Here is a tiny trained network, its code and every weight. The questions are about switching its units off for an input and a class, where a switched-off unit gives its printed mean instead of its output.

import numpy as np


def w(rows, s, z=0):
    codes = np.array(rows[::2]) - 128.0
    scale = np.full(codes.shape[1], s)
    scale[-1] = z or s
    return codes * scale


def f(y):
    return np.maximum(y, 0)


def log_softmax(a):
    a = a - a.max(-1, keepdims=True)
    return a - np.log(np.exp(a).sum(-1, keepdims=True))


def net(x, mask):
    res = np.array(x, float).reshape(1, 7) / 4 @ E
    y = f(res @ A[0][:, :-1].T + A[0][:, -1])
    res = res + np.where(mask, y, B[0][:, -1]) @ B[0][:, :-1]
    return log_softmax(res[-1] @ U[:, :-1].T + U[:, -1])


A, B = {}, {}
E = w([
[230,52,163,70,132,119],'x0',
[71,100,153,2,69,102],'x1',
[60,3,181,185,147,141],'x2',
[230,129,56,146,143,240],'x3',
[123,214,208,165,169,159],'x4',
[48,115,62,48,75,148],'x5',
[95,123,70,82,244,126],'x6',
],0.0093)
A[0] = w([
[103,179,148,130,107,170,163],'n0',
[58,149,160,87,109,137,102],'n1',
[145,150,113,212,57,170,185],'n2',
[47,126,138,170,177,47,143],'n3',
[169,51,159,107,113,119,150],'n4',
[134,142,127,85,179,85,41],'n5',
[156,8,63,86,168,124,169],'n6',
[165,65,150,148,72,49,158],'n7',
[84,141,121,211,111,199,183],'n8',
[237,136,177,115,135,86,251],'n9',
[213,111,72,93,171,122,254],'n10',
[72,96,150,33,158,127,104],'n11',
[206,159,161,138,217,154,105],'n12',
[64,125,129,186,187,64,112],'n13',
[184,160,202,127,215,155,150],'n14',
[97,105,152,141,192,115,161],'n15',
[63,122,176,89,75,91,201],'n16',
[132,168,64,49,110,136,151],'n17',
[189,174,128,139,193,211,163],'n18',
[120,100,117,149,86,87,145],'n19',
[39,158,138,151,69,193,183],'n20',
[141,166,9,152,95,133,190],'n21',
[76,153,90,58,101,127,177],'n22',
],0.012,0.0057)
B[0] = w([
[79,146,135,179,68,126,168],'n0',
[65,129,101,83,75,74,189],'n1',
[165,118,89,207,79,65,204],'n2',
[66,105,171,96,206,88,212],'n3',
[174,77,167,139,105,203,198],'n4',
[143,117,112,136,156,217,156],'n5',
[157,49,104,126,166,249,254],'n6',
[186,63,189,98,158,73,205],'n7',
[55,159,85,202,113,72,205],'n8',
[201,163,191,139,95,165,220],'n9',
[203,138,118,153,176,220,237],'n10',
[53,88,83,59,69,162,218],'n11',
[158,212,167,195,153,226,207],'n12',
[66,114,182,106,205,74,196],'n13',
[72,204,188,186,55,172,204],'n14',
[70,146,169,165,160,174,181],'n15',
[109,104,154,46,95,82,234],'n16',
[163,185,65,48,121,72,218],'n17',
[125,220,119,183,103,164,222],'n18',
[163,77,178,130,135,158,172],'n19',
[63,120,58,164,80,28,207],'n20',
[162,155,72,133,189,52,223],'n21',
[112,155,76,37,105,94,227],'n22',
],0.011,0.015)
U = w([
[141,244,178,210,131,199,120],'0',
[129,8,67,141,175,251,3],'1',
[66,115,104,2,31,141,68],'2',
[76,103,67,233,119,107,136],'3',
[216,211,13,61,226,150,81],'4',
[4,92,177,141,254,115,165],'5',
[233,51,236,123,84,84,209],'6',
],0.0094,0.0038)

Each question gives the input, the list of numbers given to net, and the class t.
The units are the neurons (one row each of A and B). Each row of codes is followed by its name. A weight is (code - 128) times the scale printed after its matrix; where a second scale follows, it is the last column's (A, B and U).
mask holds one flag per neuron, in row order. A switched-off neuron (its flag False) gives its mean, the last column of its row in B, instead of its output. The means were averaged over made-up inputs and are rounded, as every weight is.
A unit's drop is (log p(t) with every unit on - log p(t) with that unit switched off) / (log p(t) with every unit on - log p(t) with every unit switched off).
The circuit of an input: a set's keep is (log p(t) with only the set's units on - log p(t) with every unit switched off) / (log p(t) with every unit on - log p(t) with every unit switched off). Starting from the 12 units with the biggest drops (on a tie, the unit counted first), units are removed one at a time, each time the one whose removal leaves the highest keep (on an exact tie, the one counted first), for as long as the keep stays at least 0.8.
units of the circuit, in order: the units of the circuit, biggest drop first
top k neurons: the k neurons with the biggest drops, biggest first
drop when u is switched off: that unit's drop, to one decimal
input [4,6,3,-2,-8,1,7], class 1: units of the circuit, in order => [n6]
input [1,-4,-6,-6,4,3,-5], class 6: units of the circuit, in order => [n11 n18 n12]
input [-6,5,0,-8,2,-5,-6], class 5: top 2 neurons => [n3 n13]
input [0,-1,5,-5,-3,3,-3], class 5: top 2 neurons => [n3 n17]
input [-4,-8,1,-5,3,-5,4], class 5: top 4 neurons => [n13 n3 n10 n9]
input [6,8,-1,7,-6,4,7], class 1: top 3 neurons => [n6 n11 n4]
input [1,1,-6,-6,5,0,-6], class 2: top 2 neurons => [n10 n1]
input [-7,0,1,-7,8,6,-8], class 2: top 2 neurons => [n16 n1]
input [-4,-8,-4,-7,8,0,-8], class 3: top 3 neurons => [n20 n2 n8]
input [-8,2,-1,-1,-8,-4,-7], class 3: top 2 neurons => [n20 n9]
input [-1,3,-6,2,-2,5,-2], class 4: top 2 neurons => [n21 n17]
input [5,2,-2,-7,-5,3,-8], class 6: top 2 neurons => [n7 n19]
input [-6,-8,-6,-8,5,-1,8], class 5: drop when n3 is switched off => 0.4
input [-2,-2,-3,-6,-6,1,7], class 5: units of the circuit, in order => [n3]
input [5,4,-3,4,-8,7,-3], class 4: drop when n17 is switched off => 1.0
input [7,4,6,-4,-1,2,5], class 1: drop when n6 is switched off => 1.7
